Here is a tiny trained network, its code and every weight. The questions are about switching its units off for an input and a class, where a switched-off unit gives its printed mean instead of its output.

import numpy as np


def w(rows, s, z=0):
    codes = np.array(rows[::2]) - 128.0
    scale = np.full(codes.shape[1], s)
    scale[-1] = z or s
    return codes * scale


def f(y):
    return y / 2 * (1 + np.tanh(0.7978845608 * (y + 0.044715 * y**3)))


def log_softmax(a):
    a = a - a.max(-1, keepdims=True)
    return a - np.log(np.exp(a).sum(-1, keepdims=True))


def net(x, mask):
    res = np.array(x, float).reshape(1, 4) / 4 @ E
    y = f(res @ A[0][:, :-1].T + A[0][:, -1])
    res = res + np.where(mask, y, B[0][:, -1]) @ B[0][:, :-1]
    return log_softmax(res[-1] @ U[:, :-1].T + U[:, -1])


A, B = {}, {}
E = w([
[128,128,127],'x0',
[91,234,78],'x1',
[247,182,111],'x2',
[126,191,235],'x3',
],0.015)
A[0] = w([
[175,4,85,170],'neuron 1',
[230,159,113,175],'neuron 2',
[76,229,119,126],'neuron 3',
[15,93,140,251],'neuron 4',
[32,109,134,226],'neuron 5',
[163,168,54,114],'neuron 6',
[105,132,73,128],'neuron 7',
[61,82,174,214],'neuron 8',
[159,168,102,117],'neuron 9',
[155,101,198,122],'neuron 10',
[224,158,119,177],'neuron 11',
[75,121,30,153],'neuron 12',
[112,109,160,131],'neuron 13',
[92,184,90,170],'neuron 14',
[135,134,111,106],'neuron 15',
[120,142,53,143],'neuron 16',
[122,128,101,115],'neuron 17',
[165,163,155,150],'neuron 18',
[110,70,166,163],'neuron 19',
[114,137,83,132],'neuron 20',
[162,42,69,138],'neuron 21',
[214,160,121,173],'neuron 22',
[98,95,97,171],'neuron 23',
[126,174,193,154],'neuron 24',
[220,78,161,139],'neuron 25',
[145,189,142,118],'neuron 26',
],0.017,0.012)
B[0] = w([
[107,236,43,249],'neuron 1',
[118,46,102,215],'neuron 2',
[200,237,23,203],'neuron 3',
[163,184,171,255],'neuron 4',
[139,217,159,228],'neuron 5',
[152,100,150,182],'neuron 6',
[254,113,173,165],'neuron 7',
[129,168,185,225],'neuron 8',
[132,92,126,161],'neuron 9',
[54,32,217,180],'neuron 10',
[114,25,67,211],'neuron 11',
[221,167,163,209],'neuron 12',
[126,130,168,154],'neuron 13',
[217,162,118,187],'neuron 14',
[153,110,93,131],'neuron 15',
[229,75,166,181],'neuron 16',
[215,104,126,139],'neuron 17',
[55,90,106,171],'neuron 18',
[135,169,156,192],'neuron 19',
[230,86,170,157],'neuron 20',
[100,195,43,216],'neuron 21',
[112,57,86,204],'neuron 22',
[170,191,118,179],'neuron 23',
[47,161,89,191],'neuron 24',
[37,109,101,205],'neuron 25',
[112,98,84,168],'neuron 26',
],0.0082,0.023)
U = w([
[109,204,97,253],'0',
[104,109,9,224],'1',
[180,144,158,2],'2',
[198,26,115,88],'3',
[69,127,225,172],'4',
[35,55,129,23],'5',
],0.014,0.0039)

Each question gives the input, the list of numbers given to net, and the class t.
The units are the neurons (one row each of A and B). Each row of codes is followed by its name. A weight is (code - 128) times the scale printed after its matrix; where a second scale follows, it is the last column's (A, B and U).
mask holds one flag per neuron, in row order. A switched-off neuron (its flag False) gives its mean, the last column of its row in B, instead of its output. The means were averaged over made-up inputs and are rounded, as every weight is.
A unit's drop is (log p(t) with every unit on - log p(t) with that unit switched off) / (log p(t) with every unit on - log p(t) with every unit switched off).
The circuit of an input: a set's keep is (log p(t) with only the set's units on - log p(t) with every unit switched off) / (log p(t) with every unit on - log p(t) with every unit switched off). Starting from the 12 units with the biggest drops (on a tie, the unit counted first), units are removed one at a time, each time the one whose removal leaves the highest keep (on an exact tie, the one counted first), for as long as the keep stays at least 0.8.
circuit, biggest first: the units of the circuit, biggest drop first
k most important neurons: the k neurons with the biggest drops, biggest first
drop of u: that unit's drop, to one decimal
input [5,-1,-5,1], class 4: circuit, biggest first -> neuron 3; neuron 1
input [-5,4,-5,0], class 2: circuit, biggest first -> neuron 1; neuron 21
input [5,0,-4,8], class 4: circuit, biggest first -> neuron 1
input [0,3,-3,0], class 2: circuit, biggest first -> neuron 1; neuron 21
input [4,-7,-1,1], class 4: 2 most important neurons -> neuron 10; neuron 3
input [8,0,-5,2], class 4: 2 most important neurons -> neuron 1; neuron 21
input [-6,-1,-5,1], class 4: 2 most important neurons -> neuron 3; neuron 1
input [-5,-6,1,0], class 1: 3 most important neurons -> neuron 1; neuron 21; neuron 5
input [-4,-8,2,1], class 5: drop of neuron 10 -> 0.3
input [-1,1,4,-6], class 3: drop of neuron 16 -> 0.2
input [3,-6,3,2], class 5: drop of neuron 21 -> 0.0
input [6,0,2,5], class 5: drop of neuron 21 -> 0.1
